Below are the code and all the weights of a small trained network. Each question names an input and a target symbol and asks about switching units off, where a switched-off unit gives its printed mean instead of its output.

import numpy as np


def w(rows, s, z=0):
    codes = np.array(rows[::2]) - 128.0
    scale = np.full(codes.shape[1], s)
    scale[-1] = z or s
    return codes * scale


def norm(h):
    return h / np.sqrt((h * h).mean(-1, keepdims=True) + 1e-5)


def f(y):
    return y / 2 * (1 + np.tanh(0.7978845608 * (y + 0.044715 * y**3)))


def softmax(a):
    e = np.exp(a - a.max(-1, keepdims=True))
    return e / e.sum(-1, keepdims=True)


def log_softmax(a):
    a = a - a.max(-1, keepdims=True)
    return a - np.log(np.exp(a).sum(-1, keepdims=True))


def net(x, mask):
    ids = ['αεηθλμξπστφω'.index(c) for c in x.split()]
    T = len(ids)
    res = E[ids] + P[:T]
    u = 0
    for l in range(3):
        q, k, v = (norm(res) @ M[l].T for M in (Q, K, V))
        z = softmax(np.where(np.tri(T) > 0, q @ k.T / 2**0.5, -1e9)) @ v
        res = res + np.where(mask[u], z, O[l][:, -1]) @ O[l][:, :-1]
        u += 1
        y = f(norm(res) @ A[l][:, :-1].T + A[l][:, -1])
        res = res + np.where(mask[u : u + 4], y, B[l][:, -1]) @ B[l][:, :-1]
        u += 4
    return log_softmax(norm(res)[-1] @ U[:, :-1].T + U[:, -1])


Q, K, V, O, A, B = {}, {}, {}, {}, {}, {}
E = w([
[134,144,138],'α',
[129,131,108],'ε',
[103,105,89],'η',
[91,117,90],'θ',
[155,137,125],'λ',
[101,140,122],'μ',
[162,97,112],'ξ',
[191,154,198],'π',
[168,105,112],'σ',
[99,94,97],'τ',
[79,248,152],'φ',
[196,80,196],'ω',
],0.013)
P = w([
[148,127,140],'0',
[144,254,192],'1',
[74,73,218],'2',
[188,150,196],'3',
[143,105,55],'4',
[61,80,223],'5',
],0.0099)
Q[0] = w([
[119,8,184],'0.h0',
[132,70,56],'0.h0',
],0.012)
K[0] = w([
[73,172,254],'0.h0',
[147,216,185],'0.h0',
],0.012)
V[0] = w([
[255,120,92],'0.h0',
[194,169,43],'0.h0',
],0.0079)
O[0] = w([
[213,6,166,44],'0.h0',
[150,1,95,7],'0.h0',
],0.0077,0.0016)
A[0] = w([
[7,69,200,2],'0.n0',
[118,196,87,160],'0.n1',
[88,125,213,137],'0.n2',
[125,72,93,93],'0.n3',
],0.014,0.0017)
B[0] = w([
[80,10,195,253],'0.n0',
[206,87,130,200],'0.n1',
[201,134,163,249],'0.n2',
[174,176,124,164],'0.n3',
],0.014,0.0055)
Q[1] = w([
[254,87,42],'1.h0',
[45,227,89],'1.h0',
],0.0071)
K[1] = w([
[248,201,84],'1.h0',
[102,93,76],'1.h0',
],0.011)
V[1] = w([
[151,45,255],'1.h0',
[74,29,71],'1.h0',
],0.0096)
O[1] = w([
[7,168,18,254],'1.h0',
[171,62,134,20],'1.h0',
],0.012,0.0054)
A[1] = w([
[2,114,234,61],'1.n0',
[103,52,180,9],'1.n1',
[204,175,67,5],'1.n2',
[119,106,186,153],'1.n3',
],0.0095,0.0026)
B[1] = w([
[155,130,250,255],'1.n0',
[81,49,222,160],'1.n1',
[26,192,195,189],'1.n2',
[108,105,113,154],'1.n3',
],0.012,0.0044)
Q[2] = w([
[139,6,188],'2.h0',
[255,208,8],'2.h0',
],0.016)
K[2] = w([
[36,189,177],'2.h0',
[191,144,2],'2.h0',
],0.016)
V[2] = w([
[166,251,187],'2.h0',
[227,44,183],'2.h0',
],0.017)
O[2] = w([
[159,250,133,109],'2.h0',
[220,114,57,254],'2.h0',
],0.017,0.0032)
A[2] = w([
[204,118,127,97],'2.n0',
[242,156,52,59],'2.n1',
[112,89,7,169],'2.n2',
[228,155,59,2],'2.n3',
],0.017,0.0071)
B[2] = w([
[108,162,197,170],'2.n0',
[112,57,175,254],'2.n1',
[174,161,91,201],'2.n2',
[93,65,252,217],'2.n3',
],0.026,0.0064)
U = w([
[77,155,112,26],'α',
[142,126,82,187],'ε',
[255,106,226,96],'η',
[164,107,107,83],'θ',
[117,89,65,197],'λ',
[217,230,134,173],'μ',
[137,122,65,180],'ξ',
[66,194,103,83],'π',
[156,120,78,171],'σ',
[21,37,81,3],'τ',
[142,215,92,201],'φ',
[6,171,108,101],'ω',
],0.0098,0.0024)

Each question gives the input, a string of symbols that net reads in full, and the target symbol t.
The units are the heads (2 rows each of Q, K, V and O) and the neurons (one row each of A and B). Each row of codes is followed by its name. A weight is (code - 128) times the scale printed after its matrix; where a second scale follows, it is the last column's (O, A, B and U).
mask holds one flag per unit, layer by layer, with each layer's heads first. A switched-off unit (its flag False) gives its mean, the last column of its rows in O or B, instead of its output. The means were averaged over made-up inputs and are rounded, as every weight is.
A unit's drop is (log p(t) with every unit on - log p(t) with that unit switched off) / (log p(t) with every unit on - log p(t) with every unit switched off).
The circuit of an input: a set's keep is (log p(t) with only the set's units on - log p(t) with every unit switched off) / (log p(t) with every unit on - log p(t) with every unit switched off). Starting from the 12 units with the biggest drops (on a tie, the unit counted first), units are removed one at a time, each time the one whose removal leaves the highest keep (on an exact tie, the one counted first), for as long as the keep stays at least 0.8.
units of the circuit, in order: the units of the circuit, biggest drop first
unit that matters most: the unit with the biggest drop
k most important neurons: the k neurons with the biggest drops, biggest first
top k neurons in layer l: the k neurons of layer l with the biggest drops, biggest first
drop when u is switched off: that unit's drop, to one decimal
input τ η θ π, target τ: 4 most important neurons	(1.n2, 0.n0, 0.n1, 0.n2)
input η ω μ ω τ, target η: unit that matters most	0.n0
input ω ω η η λ, target ω: units of the circuit, in order	(2.h0, 0.n0, 1.n0)
input τ φ μ π φ, target τ: 2 most important neurons	(1.n2, 0.n2)
input ω η τ π η, target ω: units of the circuit, in order	(2.h0, 0.n0)
input μ η ω θ, target μ: units of the circuit, in order	(0.n0, 0.h0, 2.h0, 1.h0)
input τ σ η τ, target τ: 2 most important neurons	(1.n2, 0.n2)
input μ η ω τ ξ, target μ: units of the circuit, in order	(0.n0, 2.h0, 1.h0)
input μ ω η θ, target μ: 2 most important neurons	(0.n0, 0.n1)
input μ ω η τ φ, target μ: 3 most important neurons	(0.n0, 0.n1, 0.n2)
input μ φ φ τ σ, target μ: 3 most important neurons	(0.n0, 1.n2, 0.n1)
input ω θ μ ω, target ω: top 2 neurons in layer 1	(1.n0, 1.n2)
input ω η ω α, target ω: 2 most important neurons	(1.n0, 0.n0)
input ω ω η φ, target ω: unit that matters most	1.h0
input θ τ π, target μ: 4 most important neurons	(0.n2, 0.n1, 1.n0, 2.n3)
input τ μ σ σ α, target τ: 2 most important neurons	(1.n2, 0.n3)
input τ η ω η, target τ: 3 most important neurons	(1.n2, 0.n0, 0.n2)
input η ω τ π τ, target η: 2 most important neurons	(0.n0, 0.n2)
input μ ω η ω, target μ: 2 most important neurons	(0.n0, 0.n2)
input τ θ τ μ, target τ: top neuron in layer 0	(0.n2)
input μ θ ω ω φ, target μ: top 2 neurons in layer 0	(0.n0, 0.n2)
input η η π, target μ: top 3 neurons in layer 0	(0.n2, 0.n1, 0.n3)
input η η φ μ η, target η: drop when 2.h0 is switched off	0.6
